Where the symbols take the points:
ki: HJ->FQ, JL->PG, NH->TT, DN->TC, GF->LL, RR->BG, ZF->BG, GN->TP, PR->FF, PG->HL, RZ->PB, BP->TG, RP->SB, JT->JL, ZG->BP, HQ->TD, JN->JN, GR->HJ, PB->SF, MC->JH, TP->QQ, CT->PM, PH->SJ, ML->CG, TJ->CN, SB->TT, CD->NQ, TM->HL, HM->FH, RC->PN, CG->NJ, BD->DH, QQ->RP, NG->DH, TR->CT, CP->TH, TG->BD, PN->MC, SJ->ML, NQ->ZD, MS->PH, TT->ZG, JH->FS, HB->GR, TD->RZ, FQ->HB, ZQ->JL, QB->BG, BG->SL, TC->GM, ZD->RC, QF->ZF, HL->DQ, GH->CP, PP->GH, TH->SB, SF->HD, TL->DQ, GM->QF, QS->RR, PM->JH, FS->RZ, DQ->JN, LL->ZQ, SG->CD, SL->NG, BZ->QS, NJ->RM, FH->HJ, CN->DN, DH->TJ, RM->PR, FF->GF, HD->HQ
ri: HJ->NH, JL->HJ, NH->TG, DN->ZF, GF->TH, RR->QF, ZF->BG, GN->NH, PR->GH, PG->FQ, RZ->PM, BP->QQ, RP->BP, JT->FH, ZG->DH, HQ->CT, JN->CG, GR->NH, PB->SF, MC->TD, TP->TT, CT->RZ, PH->FF, ML->ZQ, TJ->GM, SB->PG, CD->PN, TM->NJ, HM->HB, RC->PB, CG->FS, BD->DN, QQ->HB, NG->RC, TR->FS, CP->JT, TG->SB, PN->HQ, SJ->HL, NQ->BP, MS->JN, TT->QF, JH->JN, HB->QQ, TD->GM, FQ->LL, ZQ->FH, QB->JH, BG->GM, TC->BG, ZD->TL, QF->NG, HL->RM, GH->PP, PP->HM, TH->JL, SF->TL, TL->QB, GM->SL, QS->NQ, PM->HD, FS->BZ, DQ->TR, LL->SB, SG->RC, SL->RR, BZ->CD, NJ->GF, FH->GR, CN->QF, DH->TC, RM->LL, FF->JT, HD->ML
du: HJ->HM, JL->HL, NH->QQ, DN->TJ, GF->PR, RR->BZ, ZF->TL, GN->TJ, PR->NJ, PG->JT, RZ->JH, BP->TT, RP->TP, JT->SB, ZG->NH, HQ->ML, JN->SJ, GR->FQ, PB->FS, MC->SL, TP->GR, CT->PM, PH->HD, ML->DQ, TJ->BD, SB->CP, CD->RR, TM->ML, HM->JL, RC->NQ, CG->HL, BD->NH, QQ->GN, NG->NG, TR->TD, CP->LL, TG->CD, PN->ZD, SJ->MS, NQ->SG, MS->SF, TT->RP, JH->CT, HB->HJ, TD->DQ, FQ->FH, ZQ->ML, QB->HQ, BG->BZ, TC->CN, ZD->MS, QF->TC, HL->JN, GH->GF, PP->TH, TH->GH, SF->RZ, TL->PN, GM->HQ, QS->NG, PM->JN, FS->SF, DQ->MC, LL->FF, SG->QS, SL->ZF, BZ->SL, NJ->ZQ, FH->FH, CN->DH, DH->TG, RM->CG, FF->RM, HD->PB

In the rows, 512 stands for zero.

The rows follow the links: the fewer symbols apart two points are, the more alike their rows tend to be.

Each row is also shifted at random along 4 hidden directions that mean nothing.

Some points, each with a row of numbers:
PH: 708	622	469	517	522	563	482	481	598	506	468	521	513	496	554	813	672	622	618	230	531	187	593	412	355	673	333	514	417	504	634	524	649	721	537	508	441	336	583	494	462	399	411	513	545	669	396	422	561
QS: 510	578	419	606	557	502	305	358	425	374	485	439	501	621	431	549	518	424	565	503	687	595	527	525	526	594	611	481	483	466	403	343	443	520	446	443	395	557	668	608	496	622	481	448	494	505	720	665	486
TH: 822	358	527	409	381	424	583	603	468	413	402	423	649	375	527	589	546	350	586	565	463	418	383	558	455	323	371	589	486	635	603	475	408	567	532	599	472	664	455	556	561	641	575	539	530	596	311	423	360
QQ: 138	496	535	569	523	711	513	616	389	506	434	628	759	690	810	369	355	682	469	531	507	445	415	670	604	522	605	479	546	534	573	587	655	393	561	528	611	397	702	538	705	358	694	653	513	550	615	609	439
TP: 234	525	720	647	350	394	499	540	363	396	466	650	663	614	579	274	338	618	586	476	473	654	488	531	738	551	658	476	503	587	547	537	553	487	330	485	598	388	762	514	718	474	596	601	349	537	601	593	502
MS: 399	399	402	474	596	513	505	435	599	586	617	548	404	523	533	611	643	547	455	406	526	258	555	496	452	472	410	592	515	469	653	603	470	666	623	490	427	296	472	609	416	341	377	480	587	546	433	425	467
TM: 292	518	587	497	621	359	370	555	570	519	517	602	383	497	379	554	589	663	406	441	527	508	620	306	571	594	422	419	547	366	563	641	675	478	556	501	680	488	502	579	592	499	402	479	547	458	483	529	566
JT: 214	417	663	271	714	458	571	522	452	633	423	592	408	496	472	409	578	431	426	632	513	565	343	548	730	443	421	622	399	607	609	715	439	515	364	546	556	603	478	708	558	527	488	475	492	282	419	487	410
RR: 198	585	516	547	673	536	376	431	499	578	450	503	565	655	504	503	478	497	421	607	650	569	525	607	645	609	682	429	526	370	383	364	486	379	379	388	402	695	657	550	671	590	502	557	505	335	729	737	570
GF: 340	310	658	490	515	299	323	511	527	465	526	466	554	397	442	476	521	343	433	714	587	573	414	319	580	268	499	580	560	396	580	640	571	434	531	558	687	742	499	572	552	695	538	485	565	448	422	600	281
FF: 734	445	337	443	458	496	327	651	484	410	457	360	768	449	664	724	561	475	425	512	472	272	485	387	307	407	260	472	533	390	686	525	643	477	799	635	660	649	345	528	579	577	591	496	774	662	453	460	295
CN: 807	629	432	478	337	573	687	602	606	552	644	388	697	404	643	568	500	422	643	458	443	463	600	504	430	596	370	384	570	517	305	237	648	584	470	547	390	531	455	254	389	574	562	611	557	799	429	347	580
SG: 473	488	311	497	653	711	361	394	384	476	571	325	367	727	359	521	599	553	399	572	597	426	521	672	392	444	541	549	534	471	412	525	374	573	801	636	404	475	311	792	240	481	571	382	543	550	814	536	403
CT: 794	487	446	635	361	516	586	583	662	484	503	615	554	393	609	516	426	504	482	515	502	479	487	459	298	474	683	602	510	466	687	573	429	367	506	441	595	540	580	225	577	476	532	539	456	468	380	575	527
BP: 513	413	615	586	314	497	516	490	326	439	580	432	413	642	363	432	464	632	606	553	491	626	528	507	597	395	555	539	664	660	395	524	491	611	665	703	521	336	413	685	406	507	587	507	423	681	731	485	569
NJ: 295	437	645	501	649	368	265	509	530	510	529	486	313	501	361	454	563	541	370	579	562	580	530	272	560	481	453	469	617	347	515	690	629	418	653	613	772	644	355	643	493	580	489	422	582	428	585	534	418
PN: 527	574	478	524	607	676	550	432	492	626	426	548	406	634	381	700	691	604	570	410	616	308	537	661	452	581	610	607	391	611	552	440	373	646	412	469	202	389	599	663	481	459	404	577	439	457	578	573	662
HJ: 756	572	442	273	561	455	611	431	360	340	529	521	406	513	407	355	417	420	547	473	406	754	476	623	563	683	389	451	447	679	446	495	418	551	475	484	618	498	349	541	330	470	489	294	524	526	530	381	482
SB: 287	277	662	460	498	506	580	625	423	593	463	471	660	538	594	524	513	482	443	687	482	453	358	660	621	263	436	569	552	620	612	651	459	505	588	620	507	536	466	721	635	487	661	682	484	523	489	495	389
SL: 717	571	364	514	479	498	497	532	528	500	490	416	554	480	500	543	477	462	475	588	452	556	576	619	493	553	534	351	555	506	369	263	402	443	551	411	369	707	374	440	600	619	499	539	545	452	607	559	731
TJ: 436	571	633	532	438	548	667	478	558	673	692	466	459	468	460	428	536	464	639	518	500	662	575	359	569	594	420	497	550	529	230	425	648	605	389	597	524	497	482	393	321	563	527	570	378	631	556	345	616
HB: 305	502	433	362	669	591	569	554	360	465	527	569	565	626	625	279	325	492	413	549	499	673	388	702	609	537	494	467	450	598	514	628	483	370	562	488	688	482	397	586	485	425	634	435	576	438	591	466	391
CD: 488	509	349	635	515	530	341	389	390	346	482	385	552	642	527	551	535	437	561	504	646	477	514	646	498	498	617	467	504	474	474	357	410	536	559	433	316	552	582	622	505	558	505	443	571	554	696	634	495
SJ: 681	489	456	551	461	318	439	477	595	428	580	581	560	458	581	712	579	509	571	329	367	310	622	432	475	552	341	439	470	542	726	476	553	703	505	415	430	338	573	511	611	414	326	532	637	700	299	450	597
CP: 630	484	646	440	441	447	555	576	495	478	313	529	756	424	574	698	587	371	574	562	539	412	340	471	580	413	441	591	408	615	632	484	497	554	312	490	442	619	655	535	685	626	539	634	425	525	279	535	377
FH: 521	574	471	280	722	527	563	479	441	440	504	554	421	511	475	378	411	432	482	496	488	703	460	615	626	661	441	438	417	593	488	527	435	452	349	421	630	528	468	523	418	468	499	354	549	374	509	464	450
BG: 228	500	392	560	621	470	524	518	627	614	537	537	700	467	653	425	353	456	323	688	537	540	514	631	653	434	627	405	567	388	433	339	470	328	420	372	351	764	547	394	765	580	524	667	527	365	551	658	653

Where do the symbols, taken in turn from left to right, take each start?
Answers are names.
638	521	387	431	493	494	619	478	584	617	661	364	437	466	364	449	494	464	419	630	412	557	610	592	491	425	471	386	604	555	255	336	370	532	659	550	388	710	189	510	454	604	528	561	544	478	591	407	759
ri du ri du: RR
524	466	616	534	494	350	319	581	502	419	426	444	548	428	486	571	591	465	479	590	557	540	475	277	454	481	441	545	567	357	539	552	675	447	537	564	681	684	518	508	548	680	541	447	528	521	425	555	333
du du ri: FH
747	608	539	464	513	576	667	515	612	678	394	516	286	543	291	659	684	833	459	376	429	297	647	586	409	604	449	476	517	626	531	528	449	640	590	530	438	380	339	544	549	331	402	603	488	440	453	475	854
ki ri ri: FS
841	476	607	475	396	451	523	542	474	462	395	426	584	344	467	635	579	386	616	585	533	460	343	494	475	356	451	629	464	603	574	462	438	620	439	621	471	666	496	518	508	694	567	497	487	549	328	509	341
ki ri ki: JL
545	500	489	567	400	407	525	455	549	566	677	432	532	399	436	383	417	354	561	648	474	724	591	476	663	465	483	398	635	478	275	304	510	502	440	480	390	680	405	405	522	633	487	535	508	590	494	497	683
ki ki: BG
369	441	637	564	356	448	583	498	358	430	659	502	500	553	481	263	341	548	596	573	429	716	503	499	648	442	522	459	617	615	393	566	552	516	534	588	626	369	484	547	416	528	591	495	471	680	597	437	483
ki ki ri: DH
368	437	652	645	332	470	520	483	404	440	628	484	616	505	563	412	453	447	679	546	537	641	484	455	675	442	538	538	543	570	383	444	636	597	416	615	438	378	662	511	478	575	569	555	407	723	611	481	485
du du ki: BG
633	597	414	274	663	618	676	519	447	453	377	582	554	552	538	521	450	432	470	462	500	535	371	709	528	635	380	516	364	688	518	513	454	506	316	469	545	547	512	543	473	434	567	414	515	434	459	446	428
du ki: PG
802	449	370	598	408	450	457	426	508	347	654	482	417	410	513	410	467	360	554	496	570	644	514	384	270	404	621	626	532	439	626	603	423	431	618	480	576	450	497	394	311	573	503	351	561	598	466	496	356
ri du du: JH
458	415	573	543	522	388	579	490	649	628	540	629	373	474	386	488	514	543	439	580	474	578	559	551	604	416	673	522	534	541	579	541	286	477	445	402	392	513	496	557	686	481	395	610	427	283	490	651	748
ri ri ri: SL
760	479	492	580	435	550	568	496	610	454	578	511	292	432	391	415	470	526	520	505	513	622	542	471	255	421	683	685	575	451	534	668	418	395	602	578	661	520	434	377	354	520	559	398	444	420	483	506	519
du du du: PM
547	313	609	291	612	176	576	429	433	436	607	584	287	372	316	320	472	259	513	600	429	780	389	529	753	452	387	508	452	712	635	625	330	566	405	430	589	558	388	659	427	567	410	339	528	395	334	435	476
du du ki: JN
699	604	292	543	547	631	392	503	436	449	452	324	496	576	447	557	486	562	428	590	592	515	556	593	380	532	593	436	557	432	339	369	406	399	692	496	465	678	323	563	510	543	552	502	600	460	740	608	537
ri ri ki ri: TD
396	403	562	517	583	191	390	503	622	487	625	654	325	421	404	462	522	556	403	485	413	560	634	318	595	516	434	393	554	437	640	640	535	485	521	400	636	447	464	556	573	428	340	455	578	450	469	523	567
du du: MC
363	321	515	525	517	114	374	536	599	408	607	632	489	421	501	488	493	457	408	514	362	504	570	352	616	462	387	385	558	478	701	555	511	513	578	391	563	476	438	562	703	540	292	487	645	526	341	522	539
ri du: CG
539	641	482	562	565	669	408	345	376	466	371	467	405	713	346	684	658	600	631	379	676	453	575	612	485	661	572	549	475	579	404	418	465	695	451	553	332	398	641	701	373	503	464	456	460	599	742	605	491
ri du ki: ZG
